Where the symbols take the elements:
x239 σ x367
x239 γ x991
x239 λ x207
x239 ζ x248
x239 τ x284
x207 σ x239
x207 γ x664
x207 λ x414
x207 ζ x364
x207 τ x991
x967 σ x517
x967 γ x974
x967 λ x700
x967 ζ x466
x967 τ x147
x393 σ x988
x393 γ x222
x393 λ x374
x393 ζ x99
x393 τ x977
x586 σ x175
x586 γ x461
x586 λ x283
x586 ζ x868
x586 τ x447
x325 σ x170
x325 γ x620
x325 λ x428
x325 ζ x53
x325 τ x668
x130 σ x372
x130 γ x364
x130 λ x176
x130 ζ x374
x130 τ x248
x364 σ x248
x364 γ x367
x364 λ x935
x364 ζ x609
x364 τ x96
x914 σ x617
x914 γ x900
x914 λ x172
x914 ζ x904
x914 τ x792
x122 σ x820
x122 γ x800
x122 λ x964
x122 ζ x890
x122 τ x868
x374 σ x393
x374 γ x609
x374 λ x530
x374 ζ x358
x374 τ x222
x800 σ x868
x800 γ x175
x800 λ x104
x800 ζ x352
x800 τ x61
x336 σ x584
x336 γ x407
x336 λ x880
x336 ζ x94
x336 τ x737
x990 σ x413
x990 γ x172
x990 λ x613
x990 ζ x461
x990 τ x914
x472 σ x426
x472 γ x235
x472 λ x163
x472 ζ x668
x472 τ x16
x955 σ x531
x955 γ x880
x955 λ x559
x955 ζ x664
x955 τ x336
x478 σ x880
x478 γ x110
x478 λ x737
x478 ζ x531
x478 τ x53
x890 σ x704
x890 γ x352
x890 λ x162
x890 ζ x472
x890 τ x714
x566 σ x964
x566 γ x384
x566 λ x868
x566 ζ x458
x566 τ x104
x99 σ x844
x99 γ x417
x99 λ x358
x99 ζ x952
x99 τ x605
x838 σ x892
x838 γ x339
x838 λ x141
x838 ζ x400
x838 τ x241
x283 σ x586
x283 γ x918
x283 λ x469
x283 ζ x800
x283 τ x461
x75 σ x192
x75 γ x400
x75 λ x242
x75 ζ x496
x75 τ x215
x604 σ x94
x604 γ x584
x604 λ x531
x604 ζ x284
x604 τ x559
x892 σ x237
x892 γ x241
x892 λ x838
x892 ζ x215
x892 τ x556
x977 σ x530
x977 γ x130
x977 λ x222
x977 ζ x605
x977 τ x372
x158 σ x843
x158 γ x952
x158 λ x517
x158 ζ x903
x158 τ x700
x486 σ x400
x486 γ x892
x486 λ x929
x486 ζ x192
x486 τ x237
x192 σ x521
x192 γ x215
x192 λ x75
x192 ζ x172
x192 τ x574
x966 σ x466
x966 γ x517
x966 λ x917
x966 ζ x556
x966 τ x158
x426 σ x416
x426 γ x16
x426 λ x472
x426 ζ x672
x426 τ x402
x380 σ x839
x380 γ x672
x380 λ x170
x380 ζ x737
x380 τ x428
x952 σ x700
x952 γ x702
x952 λ x147
x952 ζ x917
x952 τ x523
x222 σ x977
x222 γ x176
x222 λ x609
x222 ζ x417
x222 τ x130
x991 σ x284
x991 γ x94
x991 λ x664
x991 ζ x96
x991 τ x369
x531 σ x604
x531 γ x336
x531 λ x955
x531 ζ x991
x531 τ x584
x339 σ x241
x339 γ x966
x339 λ x903
x339 ζ x237
x339 τ x466
x400 σ x215
x400 γ x237
x400 λ x486
x400 ζ x521
x400 τ x45
x868 σ x566
x868 γ x61
x868 λ x800
x868 ζ x714
x868 τ x384
x664 σ x991
x664 γ x604
x664 λ x799
x664 ζ x367
x664 τ x94
x235 σ x16
x235 γ x458
x235 λ x704
x235 ζ x416
x235 τ x162
x843 σ x917
x843 γ x700
x843 λ x158
x843 ζ x339
x843 τ x967
x418 σ x110
x418 γ x325
x418 λ x839
x418 ζ x880
x418 τ x170
x45 σ x929
x45 γ x141
x45 λ x237
x45 ζ x242
x45 τ x838
x458 σ x162
x458 γ x122
x458 λ x714
x458 ζ x402
x458 τ x820
x284 σ x414
x284 γ x369
x284 λ x991
x284 ζ x48
x284 τ x799
x384 σ x104
x384 γ x283
x384 λ x61
x384 ζ x122
x384 τ x586
x61 σ x384
x61 γ x469
x61 λ x175
x61 ζ x964
x61 τ x283
x248 σ x51
x248 γ x96
x248 λ x364
x248 ζ x222
x248 τ x48
x917 σ x966
x917 γ x967
x917 λ x843
x917 ζ x241
x917 τ x517
x523 σ x974
x523 γ x358
x523 λ x702
x523 ζ x517
x523 τ x99
x559 σ x955
x559 γ x478
x559 λ x584
x559 ζ x799
x559 τ x880
x792 σ x496
x792 γ x192
x792 λ x900
x792 ζ x990
x792 τ x521
x613 σ x990
x613 γ x496
x613 λ x617
x613 ζ x918
x613 τ x172
x556 σ x141
x556 γ x278
x556 λ x241
x556 ζ x929
x556 τ x903
x702 σ x523
x702 γ x270
x702 λ x844
x702 ζ x967
x702 τ x358
x215 σ x574
x215 γ x45
x215 λ x400
x215 ζ x304
x215 τ x929
x163 σ x472
x163 γ x704
x163 λ x402
x163 ζ x620
x163 τ x235
x799 σ x664
x799 γ x531
x799 λ x369
x799 ζ x239
x799 τ x604
x918 σ x461
x918 γ x413
x918 λ x791
x918 ζ x175
x918 τ x558
x241 σ x556
x241 γ x466
x241 λ x339
x241 ζ x45
x241 τ x278
x414 σ x207
x414 γ x799
x414 λ x284
x414 ζ x935
x414 τ x664
x929 σ x486
x929 γ x838
x929 λ x45
x929 ζ x75
x929 τ x892
x170 σ x380
x170 γ x668
x170 λ x325
x170 ζ x407
x170 τ x672
x617 σ x613
x617 γ x792
x617 λ x914
x617 ζ x791
x617 τ x496
x839 σ x418
x839 γ x428
x839 λ x380
x839 ζ x478
x839 τ x325
x609 σ x222
x609 γ x51
x609 λ x372
x609 ζ x988
x609 τ x176
x447 σ x469
x447 γ x904
x447 λ x461
x447 ζ x384
x447 τ x791
x242 σ x75
x242 γ x486
x242 λ x574
x242 ζ x792
x242 τ x400
x110 σ x53
x110 γ x170
x110 λ x418
x110 ζ x336
x110 τ x380
x367 σ x96
x367 γ x284
x367 λ x239
x367 ζ x51
x367 τ x414
x417 σ x605
x417 γ x530
x417 λ x988
x417 ζ x702
x417 τ x374
x737 σ x478
x737 γ x418
x737 λ x407
x737 ζ x955
x737 τ x110
x521 σ x304
x521 γ x574
x521 λ x192
x521 ζ x914
x521 τ x242
x469 σ x283
x469 γ x791
x469 λ x447
x469 ζ x104
x469 τ x918
x668 σ x672
x668 γ x416
x668 λ x620
x668 ζ x839
x668 τ x267
x988 σ x417
x988 γ x977
x988 λ x393
x988 ζ x844
x988 τ x530
x372 σ x609
x372 γ x248
x372 λ x130
x372 ζ x393
x372 τ x51
x267 σ x415
x267 γ x163
x267 λ x416
x267 ζ x325
x267 τ x472
x428 σ x325
x428 γ x415
x428 λ x672
x428 ζ x110
x428 τ x620
x416 σ x267
x416 γ x402
x416 λ x426
x416 ζ x428
x416 τ x163
x413 σ x558
x413 γ x914
x413 λ x990
x413 ζ x447
x413 τ x617
x574 σ x242
x574 γ x929
x574 λ x215
x574 ζ x900
x574 τ x486
x904 σ x791
x904 γ x613
x904 λ x558
x904 ζ x283
x904 τ x990
x964 σ x122
x964 γ x104
x964 λ x566
x964 ζ x162
x964 τ x800
x584 σ x559
x584 γ x737
x584 λ x336
x584 ζ x369
x584 τ x478
x461 σ x447
x461 γ x558
x461 λ x918
x461 ζ x61
x461 τ x904
x352 σ x714
x352 γ x566
x352 λ x820
x352 ζ x235
x352 τ x964
x104 σ x800
x104 γ x586
x104 λ x384
x104 ζ x820
x104 τ x175
x466 σ x278
x466 γ x158
x466 λ x966
x466 ζ x141
x466 τ x843
x172 σ x914
x172 γ x304
x172 λ x496
x172 ζ x558
x172 τ x900
x16 σ x402
x16 γ x162
x16 λ x235
x16 ζ x267
x16 τ x890
x141 σ x838
x141 γ x903
x141 λ x556
x141 ζ x486
x141 τ x339
x162 σ x890
x162 γ x820
x162 λ x458
x162 ζ x163
x162 τ x352
x844 σ x702
x844 γ x605
x844 λ x99
x844 ζ x700
x844 τ x270
x53 σ x407
x53 γ x380
x53 λ x110
x53 ζ x584
x53 τ x839
x605 σ x270
x605 γ x374
x605 λ x417
x605 ζ x523
x605 τ x393
x974 σ x147
x974 γ x99
x974 λ x523
x974 ζ x158
x974 τ x844
x791 σ x918
x791 γ x990
x791 λ x904
x791 ζ x586
x791 τ x413
x704 σ x235
x704 γ x714
x704 λ x890
x704 ζ x426
x704 τ x458
x558 σ x904
x558 γ x617
x558 λ x413
x558 ζ x469
x558 τ x613
x407 σ x737
x407 γ x839
x407 λ x53
x407 ζ x559
x407 τ x418
x96 σ x48
x96 γ x414
x96 λ x367
x96 ζ x176
x96 τ x207
x94 σ x369
x94 γ x559
x94 λ x604
x94 ζ x414
x94 τ x955
x304 σ x900
x304 γ x242
x304 λ x521
x304 ζ x617
x304 τ x75
x278 σ x903
x278 γ x843
x278 λ x466
x278 ζ x838
x278 τ x917
x820 σ x352
x820 γ x868
x820 λ x122
x820 ζ x704
x820 τ x566
x530 σ x374
x530 γ x372
x530 λ x977
x530 ζ x270
x530 τ x609
x147 σ x952
x147 γ x844
x147 λ x974
x147 ζ x843
x147 τ x702
x700 σ x967
x700 γ x523
x700 λ x952
x700 ζ x966
x700 τ x974
x358 σ x99
x358 γ x988
x358 λ x270
x358 ζ x147
x358 τ x417
x900 σ x792
x900 γ x75
x900 λ x304
x900 ζ x613
x900 τ x192
x903 σ x339
x903 γ x917
x903 λ x278
x903 ζ x892
x903 τ x966
x48 σ x935
x48 γ x207
x48 λ x96
x48 ζ x130
x48 τ x239
x175 σ x61
x175 γ x447
x175 λ x586
x175 ζ x566
x175 τ x469
x415 σ x620
x415 γ x472
x415 λ x267
x415 ζ x170
x415 τ x426
x714 σ x458
x714 γ x964
x714 λ x352
x714 ζ x16
x714 τ x122
x935 σ x364
x935 γ x239
x935 λ x48
x935 ζ x372
x935 τ x367
x51 σ x176
x51 γ x48
x51 λ x248
x51 ζ x977
x51 τ x935
x672 σ x428
x672 γ x267
x672 λ x668
x672 ζ x418
x672 τ x415
x620 σ x668
x620 γ x426
x620 λ x415
x620 ζ x380
x620 τ x416
x237 σ x45
x237 γ x556
x237 λ x892
x237 ζ x574
x237 τ x141
x176 σ x130
x176 γ x935
x176 λ x51
x176 ζ x530
x176 τ x364
x496 σ x172
x496 γ x521
x496 λ x792
x496 ζ x413
x496 τ x304
x517 σ x158
x517 γ x147
x517 λ x967
x517 ζ x278
x517 τ x952
x880 σ x336
x880 γ x53
x880 λ x478
x880 ζ x604
x880 τ x407
x369 σ x799
x369 γ x955
x369 λ x94
x369 ζ x207
x369 τ x531
x270 σ x358
x270 γ x393
x270 λ x605
x270 ζ x974
x270 τ x988
x402 σ x163
x402 γ x890
x402 λ x16
x402 ζ x415
x402 τ x704

The rows follow the links: the fewer symbols apart two elements are, the more alike their rows tend to be.

Each row is also shifted at random along 4 hidden directions that mean nothing.

The rows of 90 elements, shuffled:
Each row stands for one element.
id 1:  -32     6    28   -52    -2     4    -2   -40    19   -28    42    56   -15     5   -41   -19    -4    39    38   -54   -54    -5    65   -73    -9    -8   -40    24    11    16
id 2:  -62     1    60   -58    37    21    53   -23   -34   -67   -39     4   -22     2     0    -9    25    22   -30   -42    75   -23    57   -48    19   -24   -13   -17    25    31
id 3:  -25   -69    17    63    49    19   -53   -22    49    26    37    19    -3   -12    42   -20    24    -9   -34    17   -14    -8    -5    17    17   -30     4    27    29    59
id 4:    1   -62    39    39    29    -7   -20   -47    64    28    24    48    -4     5    29   -53    12   -16   -21   -28   -42     1   -17   -15    30   -24    12    58    16    47
id 5:   48    14    33     3    18    39   -22   -67    24   -26    49    49    49    18   -16    22     8    40    65   -14    -7   -50    37     7    38    -8     5    21   -30     4
id 6:   61    13    -3   -73   -18     2     4   -26     4   -47    -3    32    12    28   -39     6    -3    29    11   -59    -8   -24    46   -72   -12   -10   -85    47   -19    69
id 7:  -94    32     3   -27   -17    55    46    32   -22    -4    -9    15    35   -12   -14     3   -54    33    40    15     7   -35    -4    18     2    15    61   -44   -12   -76
id 8:   24    11    45     1     6   -66   -23   -53    47    -5    -2    26    12   -18     6   -12    47   -42    12   -56   -46    65   -18   -15    78    34    35    63   -34    -3
id 9: -192   -31    48    44    10   -46   -14   -62    25    12     4    16   -25    53     6   -20    23   -39   -14   -32    -2   -13   -11   -20    11   -26   -32    51   -10    37
id 10:   36   -25   -50    60    26   -22   -77     9    17    32    62   -33   -22   -31    30    19    44    -6    -9    46   -37    48    -2    31   -15     3    -9    -7    22    20
id 11: -160   -52    19    42    33   -24   -23   -51    39    44    48    15   -18     8    35   -60    22   -15   -16   -25   -38    10    -9     9    21   -22    17    33    12    28
id 12:  -79    45   -59   -29   -51     3    10    57   -46    13    25   -30   -20     3   -47    21   -47    33    48    30   -32     3    20     4   -75    25   -20   -59    -2   -68
id 13:  -28   -54   -17    59    51    -4   -71   -17    41    39    78    -5   -21   -54    49   -28    41    -3   -11    21   -52    49     3    31    10    -2    38    -2    44    20
id 14:  -70    23    81    15    35   -31   -27   -61    44   -26   -11    41    19   -34    13    16    61   -33    11   -36   -10    46    -7    -1   102    18    66    43   -18   -15
id 15:   15     1     2   -38   -14    23    -6   -39    16   -27    26    43    18    46   -37    11   -13    45    52   -40   -16   -56    42   -47   -17   -22   -76    38   -31    47
id 16:   29    36    39   -16     2    17    59   -15   -66    -7    13   -12   -20    30   -16   -22   -31    26    40    -6    41   -44    26    21   -16   -13    29   -56     1   -76
id 17:  -95   -50    95    32    29     8     1   -47    74     0   -31    89    13    12    17   -36    18   -32   -40   -32   -12   -22   -24   -42    65   -28    22    76     6    44
id 18:  151   -36   -16    30   -28   -61   -23   -49    32    31    10     6    -7    70    -6   -31     5   -28    -5   -48   -32    -6   -19   -19   -13   -20   -71    85   -36    67
id 19:   43    15     6    30   -25    -2   -29    59    39    12   -63    21    24   -42    -6    61     0   -51   -24    53   -31    33   -60    -6    18    38    28    13    -2   -15
id 20:   90    28   -14   -31   -45    80    65    43   -19   -32   -76    13    74    40   -30    48   -67    18    12    18    72   -99   -22    15     4   -17   -15     0   -50     1
id 21:    7    27   -52   -68     2   -47    30   -15   -73   -41    22   -81   -23    -5    12   -31    31    32     6   -60    50    46    42    11    -3     6   -18   -23   -13    17
id 22:  -78   -72    49    61    45    21   -28   -48    51    28    28    43   -10    27    31   -35    14    -8   -34     1    -6   -38    -6   -10     9   -47   -10    35    27    57
id 23:   20    42     6   -40   -34    39    37    41   -24     4   -10    17     9   -10   -43     8   -58    30    47    15   -30   -23     9    -6   -33    21    22   -37    -6   -75
id 24: -132    51   -65    -9   -62    -3    19    40   -71     8    15   -55   -26    58   -64    41   -61    31    45    53    17   -52    20     5  -117    -7   -88   -60   -11   -53
id 25: -114    -2   -29   -30     4    40    -9   -40    26   -27    50    21    60     0     1     4     1    53    50   -38   -10   -21    30     2    27    -8    -9    30   -39    42
id 26:   39    28    92    26    32    15   -31   -84     4   -26    34    48     6    39   -27    43    21    23    62     4     5   -55    43    -5    20   -23   -17     3   -12   -27
id 27:   40    19   -75   -19   -19     7   -28   -43    11   -11    80   -20    67    10     6    13     6    56    76   -36   -12     6    18    53    32    14   -10    29   -73    27
id 28:  -54     7    49   -52    11    15     0   -39    13   -42    16    60   -10    16   -36    -8     4    37    30   -50   -33   -26    70   -79   -10   -14   -53    22    16    27
id 29:  -11    39    47    19    25   -42   -36   -70     4   -14    31     3    14     0    -3    30    59   -17    49   -19    -3    33    13    16    65    16    22    19   -32   -24
id 30:  -34    -6   -40    19   -32   -62   -16   -34    24   -20   -50   -34    43    55    10    35    31   -42   -17   -37    53     0   -48    24    41     1   -63    97   -86    91
id 31:   26    27    50   -24    12    40    70   -19   -49   -25   -24     5     4    18    -1   -15   -26    25    13   -10    64   -52    15    19    14   -19    46   -43     0   -50
id 32:  -53     9    10   -60    -9    -4     5   -30   -23   -49     4    14   -19    55   -37     8     7    32    14   -44    16   -37    61   -66   -42   -30  -108    27    -5    59
id 33:   36    17   -31   -36    -5    42    71     5   -50   -44   -52   -48    59    32    27     9   -17    21    -7   -16   126   -54   -12    56    29   -21    15   -17   -44    15
id 34:    4    14   -36    40   -59   -57     6    41   -13    48   -37   -40    -9    43   -15    12   -40   -50    -9    37   -14     3   -71    25   -45    17   -19     5   -34   -41
id 35:   38    19     6   -38    -1    76    77    24     0   -22   -39    16    76   -43    26   -12   -33    25    10   -14    44   -20   -16    46    80    13   124   -18   -27   -38
id 36:   78    10   -37   -30    -8    35   -15   -40    38   -21    49    32    80   -15     3     3     3    50    71   -46   -28   -12    22    14    51    13    15    45   -57    32
id 37:  -28    36    24   -35    -8     8    -7    51   -17     5    24    32   -72   -60   -42    -5   -20    20    18    29   -86    41    45   -63   -65    22    14   -78    81   -86
id 38:  -14    13    77    14    40    61   -16   -68    29   -34    37    74    49    -4     2    29    15    37    54    -7     0   -46    38     6    61   -15    42    17   -14   -10
id 39:  -62    13    21    17     0   -54   -24   -47    24   -16   -14    -2    27    -2    17    18    48   -42     7   -41     1    46   -22    11    76    23    18    58   -50    17
id 40:   79    34   -30    17   -11   -31   -33   -56    -5   -38    -5   -40    64    49     0    77    44   -10    35   -14    69   -18    -7    45    48     3   -54    47   -86    49
id 41:   11    28    17   -48    25     6    61   -19   -49   -22    15   -29    -7   -31    23   -56    12    28    17   -45    35    29    27    31    35     6    88   -53     8   -57
id 42: -139    35     3    35    31   -39   -42   -79   -21    -8    78   -36    11     4    11    26    56    16    67    -8    10    25    24    62    34    10    21   -10   -29   -36
id 43:  -47    -6    63    18     3   -70   -21   -60    34    14     8    34   -25    24    -7   -26    29   -41     2   -48   -42    30   -11   -39    27     1    -7    59   -19     5
id 44:   51    15    -2   -78   -10   -19     1   -25    -5   -37    18    18   -18     2   -31   -19    12    30    23   -74   -28    25    56   -68    -6    10   -52    28    -1    43
id 45:  -61   -59    68    43    30    -8   -17   -53    57    23     7    63   -17    20    19   -47    11   -23   -27   -27   -34   -23   -11   -29    29   -27     6    53    17    38
id 46:   53    11   -20    59     7   -66   -89    13   -11    46    68   -35   -73    -5   -18    32    28   -20    19    61   -75    58    15    -2   -68    18   -44   -41    43   -44
id 47:  -24    21    42   -34    25    11    60   -29   -70   -45   -14   -27   -31    32     0   -12    -3    17     6   -22    95   -45    38     5    -8   -35    -6   -49    15   -25
id 48:  -19    20   -12   -56    16    -1    54   -16   -63   -46   -10   -52    -4     4    25   -22    22    23    -8   -42    91    11    29    17    25    -1    15   -28    -9    12
id 49:   78   -17     7    16   -27   -86   -24   -55    25    33    23     3   -28    65   -18   -36    14   -31    11   -53   -48    14   -16   -26   -15    -2   -62    70   -32    29
id 50:    2    -1    -6     6   -22   -72   -18   -44    29     5   -11    -6    16    25     6   -13    36   -42    -3   -52   -14    39   -31     0    46    15   -22    78   -54    41
id 51:   21    30    13   -48   -15    39     4    66    -4   -13   -19    42   -28   -60   -45    19   -31    18     4    33   -64    19    28   -65   -45    28    17   -50    54   -52
id 52:   49    26    70   -31    29     0    63   -31   -73   -42   -22    -7   -49    50   -19   -15    -2    16    -1   -22    85   -50    49   -28   -26   -37   -29   -43    24   -19
id 53:    8    16   -13   -50   -14   -25   -13   -43    -4   -17    60    22   -14    26   -41   -19    -3    44    55   -59   -53    -2    59   -53   -37    -1   -70    20   -14    17
id 54:   77   -54    -7    56    39    38   -62    14    56     6     1    19    23   -38    42    36    31   -11   -47    53     4    -2   -20    10    25   -12    -5    21    22    70
id 55:  -97    24    32    27    -2  -124   -38   -78   -12    20    56   -24   -69    44   -23   -20    43   -40    39   -42   -47    57    12   -10   -16    15   -37    20   -13   -40
id 56:    2    32    60    19    23   -47   -34   -65    13   -20    14    14     5     9    -2    34    52   -20    41   -23     3    22     9     4    65    13     9    25   -28   -17
id 57:  -72     8    29   -79    25    -5    33   -17   -23   -57    -7     5   -29   -32     2   -28    34    27    -7   -60    23    40    57   -41    30     5     7    -8    23    23
id 58:  -42     7    66    41   -10    15     1    50    46    21   -80    56    17   -34   -10    31   -15   -60   -34    52   -45     6   -61   -22    34    24    63    13    15   -52
id 59:    8    37   -54     3     3   -41   -47   -50     2   -18    50   -55    61   -14    27    41    58     6    56   -26    16    54    -5    77    77    34    33    23   -83     7
id 60:    4    29    -2    37    11   -23   -38   -73   -18   -21    44   -23    31    53    -6    59    32    16    62    -6    45   -38    23    45    19   -14   -44    12   -56     4
id 61:   15    14    16   -81    18   -12    39   -21   -32   -58   -15    -5   -15   -22     0   -23    31    23   -11   -66    33    26    50   -43    21     4     0    -7    11    27
id 62:   53    13   -20   -89    -8   -30    13   -18   -17   -49    11    -5   -11   -19   -12   -31    32    29     5   -79   -10    49    53   -48     9    16   -29    16    -4    40
id 63:  -42    21    25    49    -3   -26   -48    41    15    27   -28    13   -28   -23   -24    56     0   -50   -10    73   -50    29   -26   -18   -19    23     8   -19    25   -51
id 64:    3    38    15   -43   -27    73    41    50     7   -18   -39    47    37   -34   -26    19   -53    23    24    20   -24   -30    -1   -22     5    20    50   -33     1   -57
id 65:   14    35   -45   -45   -45    45    44    51    -9    -4   -19    -1    55   -18   -18     9   -55    32    32    11     0   -16   -12    22     5    25    39   -23   -30   -44
id 66:   67    13     9   -33     0     9   -19   -54    31    -5    77    53    18     0   -28   -17    -3    49    79   -49   -74     1    48   -24    12     7    -1    24   -16   -11
id 67:  -15    10    -4   -83    10   -11    20   -14   -18   -58    -3    -3   -10   -20    -2   -20    31    26    -4   -67    15    37    50   -42    20    11    -9     9     6    43
id 68:   -1   -68     6    48    30    15   -21   -32    69    19    11    32    28    14    47   -30    12   -16   -36   -15    -1   -26   -26     8    36   -31    -4    66    -7    85
id 69:   39    10   -16   -18     9    55   -19   -42    42   -33    42    41    93   -26    18    19    12    47    56   -33    -4   -21    12    31    84    10    47    46   -55    30
id 70: -102    43   -15   -35   -27    35    17    58   -29    -2     1     7   -15   -26   -38    22   -39    28    26    37   -35     1    20   -24   -46    21     1   -58    27   -69
id 71:   24    19    62    16    13   -41   -22   -56    30   -32   -44    31    23    21    -5    38    50   -43     6   -33    18     4   -15   -18    68     6    -4    63   -47    24
id 72:   68    14    55   -35    23    54    80   -11   -34   -51   -48    15    20     0    15   -10    -8    21    -7   -14    85   -48    13    11    48   -22    55   -28    -1   -20
id 73:  -19   -32    82    66    63    17   -70     2    43    28    40    53   -48   -67    14    10    40   -13   -22    64   -69    27    17   -25     6     2    42   -34    89   -32
id 74:   11    12   -85   -31   -20    14   -24   -36    20   -13    76   -11    69    -3     7     4     1    53    66   -40   -24     3    14    35    36    12    -7    41   -70    41
id 75:  120    40    24   -26   -28    35    62     3   -42   -14   -33    10     8    49   -35     3   -60    26    39     6    40   -74     5     7   -22   -19    -2   -32   -19   -61
id 76:   15   -36     7    29    -9   -56   -17   -47    40    27    18    16     1    42     6   -43    14   -31    -7   -41   -34    11   -20    -7     9   -12   -33    71   -23    48
id 77:  -64    -2   -41   -60   -13    34    -6   -19    34   -40    24    22    63   -18     5     1     0    43    28   -57   -15    -8    23   -10    44     2   -17    50   -39    70
id 78:   10    24    21    16    23    23   -26   -66     9   -22    45    21    43    35   -12    42    20    35    68    -7    18   -44    33    30    36   -12   -10    13   -35     0
id 79:   38    39    42    10    15   -64   -32   -60    22   -19     9     9    11    -8     0    24    58   -23    38   -34   -19    50    -1     6    76    27    27    42   -42   -15
id 80:  -19    -7   -20   -48    -9    65    -2   -23    49   -41     4    44    77     1    -1    18    -1    50    32   -46    -1   -43    19   -17    49    -8   -13    56   -43    75
id 81:   50   -52    17    81    44    28   -63    -8    31    16    21    15   -14    12    22    33    25   -10   -30    59     0   -38     1     1   -20   -40   -51    13    38    60
id 82:   97   -59    34    65    41     6   -53   -27    38    29    40    35   -33    17    10    -4    19    -8   -25    26   -29   -35    13   -21   -25   -36   -39    17    42    39
id 83:   29    37   -20   -35   -20    42    58    24   -19    -1    -5    -1    43   -16     0   -15   -41    31    42    -6    12    -4   -11    43    29    16    79   -33   -30   -65
id 84:  -40    42    -5   -12   -12   -13    56   -20   -91    12    37   -53   -38    58   -26   -18   -38    32    61    -4    40   -33    24    43   -59   -19    -5   -72    -8   -90
id 85: -118    -5   -13    42   -27   -16    24    43    11    44   -53   -14    14     6    17    -4   -30   -48   -28    36     5     5   -77    38     3    12    46     3   -18   -38
id 86:  -64    11    12   -76     8   -27     5   -36   -18   -35    29     6   -40    -7   -22   -33    22    34    21   -64   -20    31    67   -63   -14     8   -36     1    22    12
id 87:   53   -56     6    50    34   -17   -53   -38    41    43    70    14   -26     5    28   -40    20    -3   -10    -2   -51    12     3     3    -9   -17     1    25    29    30
id 88:  -30    14   -16    17    18    35   -30   -52    17   -35    25    -4    82    13    20    53    24    30    43    -6    57   -40     6    55    72    -9     3    37   -64    41
id 89:  -10   -58   -35    50    23   -20   -46   -31    42    43    67   -15    -9     0    45   -44    23    -4   -16   -12   -24    21   -15    30     3   -17    -5    37     9    54
id 90:   -1   -16    14    20   -20   -72   -16   -50    27    15   -11     1    -7    54    -5   -14    23   -40     1   -40   -11     1   -24   -18    13    -6   -49    72   -40    47

Some elements, each with its row:
x242 id 9
x172 id 68
x977 id 67
x486 id 30
x45 id 8
x339 id 40
x966 id 26
x974 id 66
x604 id 23
x48 id 72
x104 id 63
x94 id 65
x605 id 28
x466 id 60
x904 id 81
x130 id 21
x844 id 15
x237 id 39
x248 id 52
x584 id 70
x952 id 36
x917 id 88
x523 id 25
x521 id 76
x613 id 87
x369 id 7
x792 id 11
x800 id 19
x478 id 51
x517 id 5

Row, symbols taken left to right, then the row they reach:
id 59 λ γ: id 78
id 49 τ λ: id 50
id 90 ζ: id 45
id 10 γ σ: id 13
id 83 λ λ: id 20
id 24 ζ ζ: id 31
id 69 γ ζ: id 38
id 32 ζ τ: id 1
id 77 λ ζ: id 74
id 6 γ τ: id 61
id 42 σ ζ: id 71
id 35 λ: id 75
id 29 τ ζ: id 14
id 33 σ σ: id 41
id 55 γ λ: id 79
id 54 σ σ: id 73
id 4 τ ζ: id 89
id 53 γ τ: id 62
id 18 λ λ: id 17

